129  138  135  133  124  127  131  129  131
120  149  129  139  107  132  115  139  127
Counting starts at 0.
Find the entry in row 0 and column 0.
A: 129
Find the bottom-left entry.
A: 120
Find the entry just right of the largest entry.
A: 129
The entry at row 0, column 2 is 135

[[128 135 127 129 124 134]
 [128 136 127 132 124 134]
 [139 131 136 125 130 134]
 [144 120 140 150 119 120]
 [121 139 121 129 118 135]]
Rows and columns are numbered from 0.
The entry at row 1, column 0: 128
The entry directly below the largest entry is 129
The entry at row 0, column 0? 128
The entry at row 0, column 2 -> 127
The top entry of the column that holds the largest entry: 129
The entry just left of the largest entry is 140
The minimum? 118
The entry in the top-right corner is 134
The entry in row 1 and column 1: 136
The entry in row 2 and column 0 -> 139
The entry in row 0 and column 1? 135

Read these off the array that follows.
1) Find the entry directly above the centre entry.
2) Find the entry just left of the smallest entry.
3) Find the entry in the top-left corner.
4) Find the third entry in reading order.
5) Find the top-right entry.
6) Find the entry in the bottom-right corner.
7) Find the 2nd entry on the diagonal from the top-right corner.
8) Find the smallest entry in the first row.
[[120 128 135 106 109 131 105 129 129 148 122 128 134 149 129]
 [144 145 126 130 125 140 132 145 145 108 120 145 132 108 145]
 [128 131 102 135 139 120 134 130 131 135 150 131 108 127 131]
 [141 149 132 121 117 146 123 149 149 116 114 149 138 115 149]
 [129 137 145 109 107 142 110 138 138 132 107 138 144 133 138]]
1) 145
2) 131
3) 120
4) 135
5) 129
6) 138
7) 108
8) 105

grid =
[[118 142 121 140 140 132 118 139 145]
 [137 125 133 128 128 142 146 128 122]
 [132 135 134 134 135 128 130 135 135]
 [121 143 126 140 140 126 117 140 146]
 [134 132 135 134 134 130 135 134 131]
 [129 142 136 141 141 117 121 141 142]
 [119 136 118 132 132 144 124 131 141]
 [145 129 147 132 132 121 140 133 127]
 [130 127 128 123 123 143 134 123 134]
 [127 132 126 132 132 140 132 132 134]
 [149 121 147 125 125 132 151 126 118]
 [142 124 139 128 129 136 147 129 121]
 [143 124 140 127 127 134 146 127 122]
 [125 133 123 131 131 142 130 131 135]
 [133 129 132 132 132 137 139 132 128]]
The top-left entry: 118
Report the fourth entry in reading order.
140
Report the entry just left of the centre entry.
132
Report the entry just left of the largest entry.
132
The top-right entry -> 145
Report the entry directly below the centre entry.
123
Report the last entry of the largest entry's row.
118
Report the last entry, reading row by row.
128
The entry just right of the largest entry -> 126
Report the bottom entry of the column that holds the largest entry.
139
The first entry of the largest entry's row: 149
The centre entry -> 132
The entry directly above the largest entry: 132
The second-last entry, reading row by row -> 132
The entry directly above the centre entry: 132
Report the bottom-left entry.
133
Report the largest entry in the last column.
146
The fifth-last entry, reading row by row is 132
The 2nd entry on the diagonal from the top-right corner: 128
The 3rd entry in reading order is 121

[[117 125 121 115]
 [124 124 123 112]
 [131 129 124 120]
 [133 129 132 134]
 [125 125 120 106]
 [124 132 125 135]
 [128 130 125 128]
 [128 131 130 139]]
The top-right entry is 115
The maximum?
A: 139
The bottom-left entry -> 128
The entry directly below 106: 135
The third-last entry, reading row by row?
A: 131
The largest entry in the first column?
A: 133
The entry in the top-left corner -> 117
The fifth entry from the end, reading row by row?
A: 128
The last entry of the smallest entry's row is 106
The entry just left of the largest entry -> 130
